[ -8 -20 -12 -25  13 -17 -17  30  -7  -8  11  13   8   9 -26   3  -9  38
 -18  68   4 -17   0 -13   7 -32 -27  51 -25  15 -43 -13 -23]
j_427
[-10   0  18  10  21 -11  -8 -18 -53   7  -8   2  10 -31  16  -3  -4  -4
   1  12 -22 -22  24  20 -22  14  29  36   8  -5  21  32 -10]
j_105
[ 21  -6   2  17  22 -61 -62  56 -17 -16  55  -1   1  19 -17  32  -9 -38
 -22  -8 -29  -9 -62   7  21 -10  33  40  39  50  32 -14  17]
j_464
[  39   46   -4 -101   15   -3   22  -25   -5  -47   57    4   18  -40
  -14    0  -16   19  -10  -64   55  -15   -5   33    9  -10   10    0
  -47  -88  -10  -19  -20]
j_357
[ 37  -2 -17 -13  13  26  -6 -33 -54 -12  22 -10   6 -10 -30   9  42  12
 -11 -13 -11 -21  32  18  -6 -17 -12  43 -27 -19  46 -69  -2]
j_477
[ 20   3  -3   9  29  26 -20 -20 -18   2 -15 -16  10 -33 -10   3  -9  43
 -11  16 -32 -20  18  35 -36  11   3  39 -52  12  25 -36   1]
j_210
[-16 -45  49   3 -30   0  26 -20   9 -20 -57 -31 -43   8  28   9 -17   6
  14 -36  -6 -53 -14 -11  23   6  51   4 -14 -14  36  20 -26]
j_464
[ 17  25 -15  28  27 -37 -52   3 -14 -36  32  19  41  31  -9  27   1 -14
 -14  20 -46  62 -38  -1 -12   5  16  38  18  20  48 -32  14]
j_273
[ 28 -15   5 -13  15  88 -22 -29 -44   8 -24   9  17 -35 -37   3  17  47
 -34   7 -52   0  36   3 -23 -22 -20  45 -52 -24  38 -67  16]
j_210
[  7 -20  12   5  -9 -11  21  14  10 -15   4 -24 -28   4  20   0   6  -3
   2  10  -3 -32 -14  23  13   1  13 -23 -28  30  24   2   0]
j_273
[  2 -11  22 -21 -16 -30   9 -32  25 -74 -27 -41 -32   0  39  -1 -12  -9
  15  -2  -3 -36  -7  37  19   1  34 -16 -28  22  48  -2 -19]
j_105
[ 62 -36  14 -24  34  63  18  24 -54 -31  18 -13   5 -27 -19 -12 -11  49
 -11 -29 -36  16  42  11 -19 -14 -17  15 -33   1  23 -31  20]
j_273
[ -3  20  12  18  21 -33 -16  40 -32  22  40  14  20  -4  16  19   4 -19
  17 -80  18  -2 -14 -27  -9 -17 -17 -16  59   3 -11  -9  17]
j_477
[ 18   3   0 -21  23  34 -18 -12 -38 -20   6  -1  13 -30 -11   4   4  50
 -25   4 -34   3  39  31 -14 -35  -8  41 -42   1  30 -57  -4]
j_210
[ 57   4  -4  -6  14  40 -21 -12 -51  -3  20   2  38 -23 -22   8  22  56
 -41 -25 -34  50   3  47 -16 -20 -11  17 -30  22  34 -72  -8]
j_273
[-38 -14  19   9  16 -21 -10  30  34 -43   1  -2   0  12  31   8 -29  37
  28 -20 -25  13  33 -36   9  63  38  51 -87  11  32  29  11]
j_464
[-29 -67   8 -13  -5   0 -13   6  -8 -22   8   8 -25  18   1 -23 -11  42
  11  21   2   0  12 -14  26  -4 -21   5 -58  51  21  29   9]
j_273
[-17 -11  41  28  10 -26 -31  -2 -51  18  -3  12  12 -44 -10  15 -17  14
  17  33 -17 -32  19 -45 -15  39  20  43   5 -33  60  52  19]
j_273
[  7 -11  16  -3  -3   0  24 -46   8 -21 -21 -14   2 -28  22   2 -17  23
  -7 -16 -14 -29   7  12   3  17  30  16 -52  28  67 -31 -12]
j_427
[  1   7  -8  23  24  -5 -53  20  -8 -22  27  13  23  25  -3  41 -24 -19
 -10  59 -60  46 -40  12 -14 -34  24  44  -9  36  14 -20  13]
j_210
[ 11  -2  10   3   8  57 -12  -3 -87  -1   7  14   6 -47   0  -1  25  48
 -46  12 -29  -4   1  31 -24 -51 -31  19 -25   9   6 -61 -18]
j_210
[ 10 -28  48 -28 -31   5  25 -24 -35 -66 -32 -35 -24 -48  28  -5  24  23
 -14 -28   2 -49  -7  39  20 -24  37  -8 -35  -3  56 -24 -18]
j_273
[-18 -44  20 -49   2 -25   1  74   8 -50 -12   9  -3 -37  32  -8  -9  11
  -7 -13  24  -5  34 -25   7  31  12  17 -73  25 -10  17  25]
j_477
[  8   4 -17 -18   9 -29 -52   7   9 -43  39  25  16  22  -3  43 -26 -59
 -27  66 -36  41 -56  14  -7 -35  11  58  -8  57  18 -64  -5]
j_357
[ -3 -25 -10 -31  12 -66 -53  63  23   1 -17   4  15   9 -19  18 -21  31
 -26  96   0  -1  17  12 -14  10   9  40 -38  21 -20  21 -11]
j_273
[-12 -16  18   6   4  49 -41 -20 -33  28 -28  23  23 -25  29  -7  20 -17
 -10 -15  -5  -4  33  50 -13  10  -8  23 -11  -6   5  15   0]
j_313
[-47 -22  10  -8  -2  -2 -11  -2  -3 -41   3  17   3   2  35  -3  -5  26
  12 -25   0  26  18   8  -1  30   4  14 -85   1  13  22   4]
j_477
[-16  -9   4 -20  11 -31 -34  28  32  23  -5  23  21  -1 -15   7 -18  19
 -19  59   7  -5   5 -43  -4 -13 -13  27  22  18 -32  23 -13]
j_357
[ 14 -18   2  37  14   7 -74  16 -19 -13  45  -7   3   9 -36  40  -4 -19
   3  37 -32  10 -51  15 -19 -20  29  61 -27  61  19 -51  30]
j_273
[-20   1   7 -60 -18  11   6 -11  35 -12  26   9 -31   8  -9 -15  -3  19
 -35 -22  49 -30  -7  13  33 -29  -2 -29 -22 -22 -12  -8 -24]
j_464
[ 23  38  -4 -10  31  24   2 -15  -9  26  19  25  44   1  42  -6  39  -8
 -20 -48  12  -9  46  -1   9 -25  -1 -21  45 -19  43 -14 -11]
j_313
[-19 -18   6 -13 -12 -13   2  41  58 -36 -16 -11 -11   0  22 -14  29   7
   2  27   2 -24  33 -11  36  23  26  22 -55  28  -2  17  12]
j_313
[ 46  -8 -15 -28  -3  40  17 -37 -42  -2 -17   5  20 -19 -28  -9  20  35
 -15 -16   1  12   6   1  -9 -15  -1  33 -37  -9   5 -62 -23]
j_313
[ -3 -16 -14 -44  18  -3  -6  33  46  38  -1  18  30  13 -11  -3   2  22
 -21  47  23 -32   5 -29  25 -34 -26  18 -17  33 -46  -7  -6]
j_427
[  2 -33  26 -23 -12  28  43 -14  -9 -18 -31   9 -10   1  23 -15  -5   3
 -12 -37 -19   0  -9 -29  35  10  -2   7 -16  -4  30   0 -11]
j_464
[-26 -41  19  27  24  24 -32   5 -10  13 -39  -1   4  14  15   3  14   1
  -6  27 -46 -42  13 -22 -27 -14  38  30   1  29  19  16  11]
j_105
[ 38  17   2 -18  28  12  17 -26 -15 -11  66   2 -23   1  -1 -21  25   3
 -30 -21  39 -57 -16  42  42 -20  -6  25  27 -10  12 -29 -26]
j_273
[-21  34  23  29   8 -12 -14   9  -3   3   0  13  25   1  34  25  20  -8
  -7 -58  13 -14   0 -25  -7 -35  25  -6  58 -14   5 -28  -8]
j_427
[ 36 -12  21 -32  27  66   0 -21 -42 -57  14   4  23 -39  -6 -18  -3  60
 -29 -14 -39  14  32  -3 -12 -19 -36  10 -12 -22  41 -16  -2]
j_357
[ 14  41  11   2  32  24 -15   7 -32  41  14  28  32 -18  43  12  21   7
 -19 -58  28 -18  19   4  -7 -12   7 -31  22 -56  17  11  -4]
j_210
[-15   3  -3 -36   0 -28 -15  29  44  15 -27  11  12  -3 -19   0   2  19
 -27  73  -5 -10  14 -31   3 -14  -6  34  -6  25 -39 -19 -15]
j_105
[-43 -42  25 -23  -2  14 -19   6  28 -33   2  -6  -6   3  18  -7 -39  43
  34 -28  -3  20  21  21  -2  10   3 -14 -97  21   6  38  24]
j_273
[-29  37  -1  32  30  -1   1   2  -5  83  31  17  32  -2  20   3  31 -27
 -17 -46 -22 -30   7   7 -12 -11  15  -6  44  26  17  -5  10]
j_464
[ 34  -3 -19   3  43 -24 -74  40   4 -37  49  11  30  37 -19  43 -24   4
 -30 -26 -36  47 -33   6 -28 -30  19  44   0  58  27 -82  15]
j_477
[  2  19   7  40   9 -36 -38  24 -12 -36  32  32  26  15 -13  13   4 -34
 -28  -5 -83  55 -48  -9  15   9  23  48  55  16  43  -9  29]
j_313
[-38 -11  10  18   5   9  -1  -5 -37  27  -1  -1  15 -28 -21   0   0 -30
  17  50 -31 -18   7 -28 -30   3  14  13   3   6   7  45  30]
j_464
[-22  -5   5   7  19 -13  -8  -8 -16  12 -13  17  21  23  65  10  20 -11
 -29 -49  20  -9  12  16 -24 -43  40 -35  46  22  26   0 -28]
j_477
[ 38   2  -1 -68  14  -5  20  20  17  15  41  13 -17  -7   1   7  -1 -11
 -25 -28  69 -50  34 -13  34 -23   2   5   6 -26   4 -33 -15]
j_477
[ 34 -13 -16 -17  10  48  31  -4 -60  -7  -4  19  23 -24 -23 -17  19  15
 -45 -15 -50  33  22  22 -16 -18 -35  23 -16   7   5 -63   8]
j_427
[-29  -6  -1 -57   7 -50 -50  51  45  -2 -29  10   3  -9   4  23 -36   3
 -19  51  32 -20   3  13 -13 -34  15  35 -37  24 -54 -22 -11]
j_210
[-19 -43  33  29 -12  -6   2  10 -59  -1 -34  19   8 -28   0  -1  12 -41
   1  -8 -41  11 -10 -39  -1  26  16  25  39  -8  24  50  38]
j_477
[ -2 -25   8  -7   7 -10 -21  11 -26 -53  20 -15 -10  -5   1  -9  -5  70
  27  -8  23  14  34  15   5  27   4  22 -76  -7   7  31  -5]
j_273
[-21 -18  15  21  25  18 -24  -5 -68  -1 -15   4  19 -32  10  -8   9 -21
  21   8 -41 -18  15  -3 -38  18   1  28 -11   4  16  27  32]
j_105
[-40  13  -8 -50  19 -34 -16  53  16  -1  12   0  20   4 -15   6  22  12
  -6  48   3 -42  30  -5   7 -28  -4  47 -25 -23 -51   7  -8]
j_464
[ 65  29  -9 -59  15  10  34  -6  12 -12  45  -6 -28  -7 -21 -11 -10  40
  -4 -25  76 -26  27 -19  29   3  -4   2 -20 -47 -21 -33 -37]
j_105
[ 25  -3   8 -16  12  19   6   9 -59 -29 -18  -2  29 -28   0   8   5  38
 -34  20 -21  17  13 -18 -33 -20  15  17  -9  -3  19 -30 -27]
j_464
[-36 -25 -21 -48  10 -19 -30  26  23  21   3  23 -19  11 -29   6 -17  -9
 -41 114  19 -54 -27   6  -4 -62  10  51 -31  38 -54 -22 -14]
j_210
[-15 -31  -7 -38 -13  -4 -20  -3   6   9  -3  -9  -9   2 -26  16  17   5
   3  57  32 -61 -33  -6   4 -49  11  38 -49  14 -46 -18 -23]
j_357
[ -7 -63  16  16  -1  17 -40 -24 -27 -13 -18 -10  -4   9 -20  -9   9  11
   6  10 -29  -1   7  18   8  -4  23  23  -6  24  43  40  25]
j_273
[ 45  -2  18  -9  23  56  -6   9 -80 -24  13   7  14 -51  24  10 -14  70
 -21 -16  -7  12   1  10 -23 -22 -26  11 -63   5  20 -54 -23]
j_210
[ 21 -23  -3  15  31 -43 -89  46  30 -20  26 -19  13  53  -4  67  -9   1
 -11  34 -27 -38 -57 -11 -14 -52  68  47 -10  58  33 -40  -8]
j_357
[ -9 -23   4 -22   8  27  -3 -27 -52   9   2  27  28 -20  12   3 -16 -16
 -28  27 -55  33  22  50 -28 -14  13   8 -20  -6  33  39  -4]
j_357
[-11 -22   2   4 -12 -17  19 -21 -74   5 -11  14  15 -15  14  -1  19 -28
  21  17  -9  12  -6  -5  12  15 -20  16  -3 -11  15  41  -3]
j_477
